Here is a tiny trained network, its code and every weight. The questions are about switching its units off for an input and a target symbol, where a switched-off unit gives its printed mean instead of its output.

import numpy as np


def w(rows, s, z=0):
    codes = np.array(rows[::2]) - 128.0
    scale = np.full(codes.shape[1], s)
    scale[-1] = z or s
    return codes * scale


def f(y):
    return y / 2 * (1 + np.tanh(0.7978845608 * (y + 0.044715 * y**3)))


def softmax(a):
    e = np.exp(a - a.max(-1, keepdims=True))
    return e / e.sum(-1, keepdims=True)


def log_softmax(a):
    a = a - a.max(-1, keepdims=True)
    return a - np.log(np.exp(a).sum(-1, keepdims=True))


def net(x, mask):
    ids = ['ΓΔΘαβζημφ'.index(c) for c in x.split()]
    T = len(ids)
    res = E[ids] + P[:T]
    u = 0
    for l in range(3):
        q, k, v = (res @ M[l].T for M in (Q, K, V))
        z = softmax(np.where(np.tri(T) > 0, q @ k.T / 2**0.5, -1e9)) @ v
        res = res + np.where(mask[u], z, O[l][:, -1]) @ O[l][:, :-1]
        u += 1
        y = f(res @ A[l][:, :-1].T + A[l][:, -1])
        res = res + np.where(mask[u : u + 4], y, B[l][:, -1]) @ B[l][:, :-1]
        u += 4
    return log_softmax(res[-1] @ U[:, :-1].T + U[:, -1])


Q, K, V, O, A, B = {}, {}, {}, {}, {}, {}
E = w([
[129,114,178,143],'Γ',
[146,72,96,84],'Δ',
[209,130,202,250],'Θ',
[171,118,163,156],'α',
[167,85,110,132],'β',
[156,109,121,121],'ζ',
[183,71,126,183],'η',
[111,31,147,67],'μ',
[141,90,173,144],'φ',
],0.017)
P = w([
[103,160,195,74],'0',
[164,5,76,228],'1',
[204,134,119,31],'2',
[104,80,42,230],'3',
[222,161,93,76],'4',
[67,53,38,203],'5',
[218,120,84,47],'6',
],0.015)
Q[0] = w([
[149,8,172,206],'0.h0',
[187,255,83,36],'0.h0',
],0.0051)
K[0] = w([
[62,212,87,136],'0.h0',
[214,200,2,86],'0.h0',
],0.0086)
V[0] = w([
[5,121,125,59],'0.h0',
[108,73,95,139],'0.h0',
],0.011)
O[0] = w([
[115,176,132,164,2],'0.h0',
[249,197,107,204,163],'0.h0',
],0.015,0.0077)
A[0] = w([
[31,210,138,152,4],'0.n0',
[157,69,129,130,71],'0.n1',
[4,203,211,148,210],'0.n2',
[125,170,81,146,44],'0.n3',
],0.014,0.0022)
B[0] = w([
[215,93,36,148,130],'0.n0',
[196,128,69,111,251],'0.n1',
[208,112,166,57,139],'0.n2',
[122,191,115,253,128],'0.n3',
],0.013,0.015)
Q[1] = w([
[158,130,87,255],'1.h0',
[145,79,127,111],'1.h0',
],0.0084)
K[1] = w([
[137,3,166,110],'1.h0',
[82,179,203,62],'1.h0',
],0.0046)
V[1] = w([
[246,3,73,176],'1.h0',
[15,100,238,61],'1.h0',
],0.0053)
O[1] = w([
[100,80,137,2,252],'1.h0',
[65,156,172,58,97],'1.h0',
],0.01,0.016)
A[1] = w([
[146,43,111,253,145],'1.n0',
[71,212,149,93,254],'1.n1',
[53,119,33,93,123],'1.n2',
[111,93,115,100,87],'1.n3',
],0.0079,0.004)
B[1] = w([
[99,125,130,208,254],'1.n0',
[42,41,176,74,131],'1.n1',
[115,138,254,173,189],'1.n2',
[162,155,132,200,231],'1.n3',
],0.0094,0.0076)
Q[2] = w([
[124,128,162,121],'2.h0',
[142,244,123,66],'2.h0',
],0.011)
K[2] = w([
[27,246,56,57],'2.h0',
[149,254,81,167],'2.h0',
],0.0068)
V[2] = w([
[163,116,2,123],'2.h0',
[13,97,147,126],'2.h0',
],0.0086)
O[2] = w([
[199,90,157,177,227],'2.h0',
[251,131,120,109,6],'2.h0',
],0.012,0.015)
A[2] = w([
[130,247,113,110,205],'2.n0',
[128,196,204,86,150],'2.n1',
[92,68,212,159,254],'2.n2',
[56,172,26,88,138],'2.n3',
],0.011,0.006)
B[2] = w([
[158,168,242,75,130],'2.n0',
[154,115,159,254,147],'2.n1',
[169,122,227,95,253],'2.n2',
[21,177,16,56,153],'2.n3',
],0.0093,0.015)
U = w([
[219,146,203,13,254],'Γ',
[254,115,67,56,117],'Δ',
[166,157,101,37,77],'Θ',
[59,47,109,78,34],'α',
[99,66,83,122,120],'β',
[58,95,173,181,172],'ζ',
[71,47,185,101,21],'η',
[116,95,100,185,172],'μ',
[133,62,215,192,22],'φ',
],0.0075,0.0082)

Each question gives the input, a string of symbols that net reads in full, and the target symbol t.
The units are the heads (2 rows each of Q, K, V and O) and the neurons (one row each of A and B). Each row of codes is followed by its name. A weight is (code - 128) times the scale printed after its matrix; where a second scale follows, it is the last column's (O, A, B and U).
mask holds one flag per unit, layer by layer, with each layer's heads first. A switched-off unit (its flag False) gives its mean, the last column of its rows in O or B, instead of its output. The means were averaged over made-up inputs and are rounded, as every weight is.
A unit's drop is (log p(t) with every unit on - log p(t) with that unit switched off) / (log p(t) with every unit on - log p(t) with every unit switched off).
The circuit of an input: a set's keep is (log p(t) with only the set's units on - log p(t) with every unit switched off) / (log p(t) with every unit on - log p(t) with every unit switched off). Starting from the 12 units with the biggest drops (on a tie, the unit counted first), units are removed one at a time, each time the one whose removal leaves the highest keep (on an exact tie, the one counted first), for as long as the keep stays at least 0.8.
units of the circuit, in order: the units of the circuit, biggest drop first
most important unit: the unit with the biggest drop
k most important neurons: the k neurons with the biggest drops, biggest first
top k neurons in layer l: the k neurons of layer l with the biggest drops, biggest first
input μ η η η, target ζ: 2 most important neurons : [0.n2; 0.n0]
input φ β β ζ, target α: units of the circuit, in order : [2.h0; 0.n2; 0.h0; 2.n3]
input Δ η η Δ, target μ: top neuron in layer 2 : [2.n2]
input μ η Θ Γ η η, target ζ: units of the circuit, in order : [0.h0; 0.n2; 2.h0; 1.n0]
input η Δ Δ α η η, target φ: units of the circuit, in order : [2.h0; 2.n2]
input η μ φ η, target φ: units of the circuit, in order : [2.h0; 0.n1; 2.n2]
input φ Δ Γ η Γ, target Δ: units of the circuit, in order : [2.n2; 1.h0]
input φ φ α Δ η Δ, target α: 3 most important neurons : [0.n2; 0.n1; 0.n0]
input μ α η μ, target ζ: units of the circuit, in order : [0.h0; 0.n2; 2.h0]
input β μ η φ, target Δ: top 2 neurons in layer 0 : [0.n1; 0.n0]
input φ β μ μ β β, target α: units of the circuit, in order : [2.h0; 0.h0; 0.n2; 2.n3]
input Γ η β Γ, target η: 3 most important neurons : [0.n0; 0.n2; 1.n2]
input φ η η Δ η φ, target α: units of the circuit, in order : [2.h0; 0.n2; 0.h0; 2.n3]
input φ Δ Δ Δ Θ Θ, target α: units of the circuit, in order : [2.h0; 0.h0; 0.n2; 2.n3]
input Δ β η η Θ η, target μ: top 2 neurons in layer 0 : [0.n1; 0.n2]
input Δ η Θ μ, target μ: 4 most important neurons : [0.n1; 0.n2; 1.n1; 0.n0]
input μ Δ μ β, target ζ: units of the circuit, in order : [0.n0; 0.h0; 0.n2; 2.h0]
input μ η β Θ ζ φ, target ζ: most important unit : 0.n0
input β η β φ β Θ, target Δ: 2 most important neurons : [1.n1; 0.n1]
input φ μ α Γ, target α: 4 most important neurons : [0.n2; 0.n1; 0.n0; 2.n3]
input Δ η φ μ φ ζ, target μ: 3 most important neurons : [0.n2; 1.n1; 0.n1]
input β β φ β, target Δ: 2 most important neurons : [1.n1; 0.n1]
input η η Γ η η φ φ, target Δ: 4 most important neurons : [1.n2; 1.n0; 0.n2; 2.n2]
input Δ ζ η φ Δ Θ, target μ: 4 most important neurons : [0.n1; 0.n2; 1.n1; 0.n0]
input η η η φ β Δ, target φ: most important neuron : [1.n2]
input Γ α η Γ Θ η, target η: 4 most important neurons : [0.n0; 1.n2; 0.n2; 2.n2]
input μ η β Δ α α, target ζ: most important unit : 0.n0
